Below is a small trained network, with its code and all its weights. Each question gives an input and a class and asks what happens when units are switched off, that is, made to give their printed mean instead of their output.

import numpy as np


def w(rows, s, z=0):
    codes = np.array(rows[::2]) - 128.0
    scale = np.full(codes.shape[1], s)
    scale[-1] = z or s
    return codes * scale


def f(y):
    return np.maximum(y, 0)


def log_softmax(a):
    a = a - a.max(-1, keepdims=True)
    return a - np.log(np.exp(a).sum(-1, keepdims=True))


def net(x, mask):
    res = np.array(x, float).reshape(1, 7) / 4 @ E
    y = f(res @ A[0][:, :-1].T + A[0][:, -1])
    res = res + np.where(mask, y, B[0][:, -1]) @ B[0][:, :-1]
    return log_softmax(res[-1] @ U[:, :-1].T + U[:, -1])


A, B = {}, {}
E = w([
[142,128,132,122,135,123,132,120,134,144],'x0',
[183,132,140,124,155,109,139,90,146,191],'x1',
[98,149,124,172,173,56,45,90,169,95],'x2',
[161,218,162,113,109,159,161,52,123,1],'x3',
[127,132,124,132,127,131,117,135,118,119],'x4',
[159,203,59,147,84,74,193,202,172,84],'x5',
[91,145,95,118,74,234,84,86,218,157],'x6',
],0.0094)
A[0] = w([
[95,125,68,101,88,173,71,128,194,146,33],'n1',
[162,180,14,171,82,62,188,140,164,174,48],'n2',
[101,118,102,181,160,73,66,80,242,68,43],'n3',
[111,192,87,137,125,254,95,120,238,184,23],'n4',
[55,78,106,84,169,154,98,228,175,220,69],'n5',
[197,80,109,114,95,218,152,187,73,143,2],'n6',
[94,110,58,184,122,78,126,184,123,226,117],'n7',
[147,113,126,54,5,160,201,120,102,155,75],'n8',
[146,162,70,173,50,80,166,213,204,84,147],'n9',
[68,191,178,100,203,77,43,167,188,141,14],'n10',
],0.0072,0.0051)
B[0] = w([
[73,100,157,3,155,75,155,220,168,111,190],'n1',
[94,20,147,112,220,183,67,59,88,91,208],'n2',
[220,103,61,176,42,121,90,154,114,179,201],'n3',
[91,127,225,108,170,18,188,219,52,55,235],'n4',
[170,150,121,86,48,177,142,58,63,95,229],'n5',
[200,23,46,207,126,117,101,208,149,86,177],'n6',
[133,239,153,89,24,119,210,66,119,97,227],'n7',
[215,147,80,195,146,134,60,163,223,182,203],'n8',
[50,59,153,186,138,193,186,83,98,213,254],'n9',
[254,56,60,134,125,154,100,179,105,131,166],'n10',
],0.0072,0.0086)
U = w([
[49,2,167,106,165,232,76,57,136,192,133],'0',
[234,88,9,166,61,100,80,215,211,157,2],'1',
[114,141,180,69,176,2,217,248,86,139,17],'2',
[161,250,122,98,5,174,193,41,171,96,46],'3',
[117,137,165,139,83,149,134,137,164,196,236],'4',
[106,125,133,112,107,151,128,128,146,179,202],'5',
[109,129,130,119,108,140,127,138,166,189,233],'6',
],0.0076,0.0051)

Each question gives the input, the list of numbers given to net, and the class t.
The units are the neurons (one row each of A and B). Each row of codes is followed by its name. A weight is (code - 128) times the scale printed after its matrix; where a second scale follows, it is the last column's (A, B and U).
mask holds one flag per neuron, in row order. A switched-off neuron (its flag False) gives its mean, the last column of its row in B, instead of its output. The means were averaged over made-up inputs and are rounded, as every weight is.
A unit's drop is (log p(t) with every unit on - log p(t) with that unit switched off) / (log p(t) with every unit on - log p(t) with every unit switched off).
The circuit of an input: a set's keep is (log p(t) with only the set's units on - log p(t) with every unit switched off) / (log p(t) with every unit on - log p(t) with every unit switched off). Starting from all 10 units, units are removed one at a time, each time the one whose removal leaves the highest keep (on an exact tie, the one counted first), for as long as the keep stays at least 0.8.
circuit, biggest first: the units of the circuit, biggest drop first
unit that matters most: the unit with the biggest drop
top k neurons: the k neurons with the biggest drops, biggest first
drop when u is switched off: that unit's drop, to one decimal
input [-6,1,7,-1,-1,0,0], class 1: top neuron -> [n3]
input [4,5,3,-6,-7,-4,-5], class 4: circuit, biggest first -> [n4; n7]
input [6,4,8,2,1,-6,5], class 1: circuit, biggest first -> [n3; n10]
input [1,-5,-6,4,4,4,0], class 1: top 3 neurons -> [n8; n6; n7]
input [6,-1,-8,7,-6,5,-8], class 1: top 2 neurons -> [n8; n4]
input [0,4,8,7,5,8,0], class 0: circuit, biggest first -> [n9; n2]
input [5,5,6,2,5,-2,4], class 1: circuit, biggest first -> [n3; n9]
input [0,5,-6,0,-2,-3,8], class 2: top 2 neurons -> [n4; n1]
input [-4,7,-3,-8,6,-2,-3], class 3: circuit, biggest first -> [n7; n5]
input [6,0,0,-7,-5,-5,-2], class 3: circuit, biggest first -> [n7; n5; n9]
input [2,2,-8,0,8,-3,-4], class 1: circuit, biggest first -> [n6; n8]
input [-2,7,-8,0,7,6,6], class 1: top 2 neurons -> [n8; n6]
input [-2,2,7,5,6,2,8], class 2: top 3 neurons -> [n4; n1; n8]
input [-3,-4,-2,-5,6,-6,8], class 2: circuit, biggest first -> [n4; n1]
input [-4,1,5,-6,6,7,6], class 0: unit that matters most -> n2
input [8,-3,7,-8,2,5,-6], class 3: circuit, biggest first -> [n7; n4]
input [-5,1,-5,-1,2,6,-6], class 0: top 3 neurons -> [n2; n9; n4]
input [-3,-1,7,5,-5,8,-7], class 0: top 2 neurons -> [n9; n2]
input [-8,5,2,-5,4,8,5], class 0: drop when n2 is switched off -> 0.8
input [4,-4,5,-8,-8,4,5], class 3: drop when n7 is switched off -> 0.9
input [-3,-3,-7,5,2,-4,-3], class 1: drop when n4 is switched off -> 0.1
input [-6,5,8,4,-8,1,4], class 1: circuit, biggest first -> [n3]
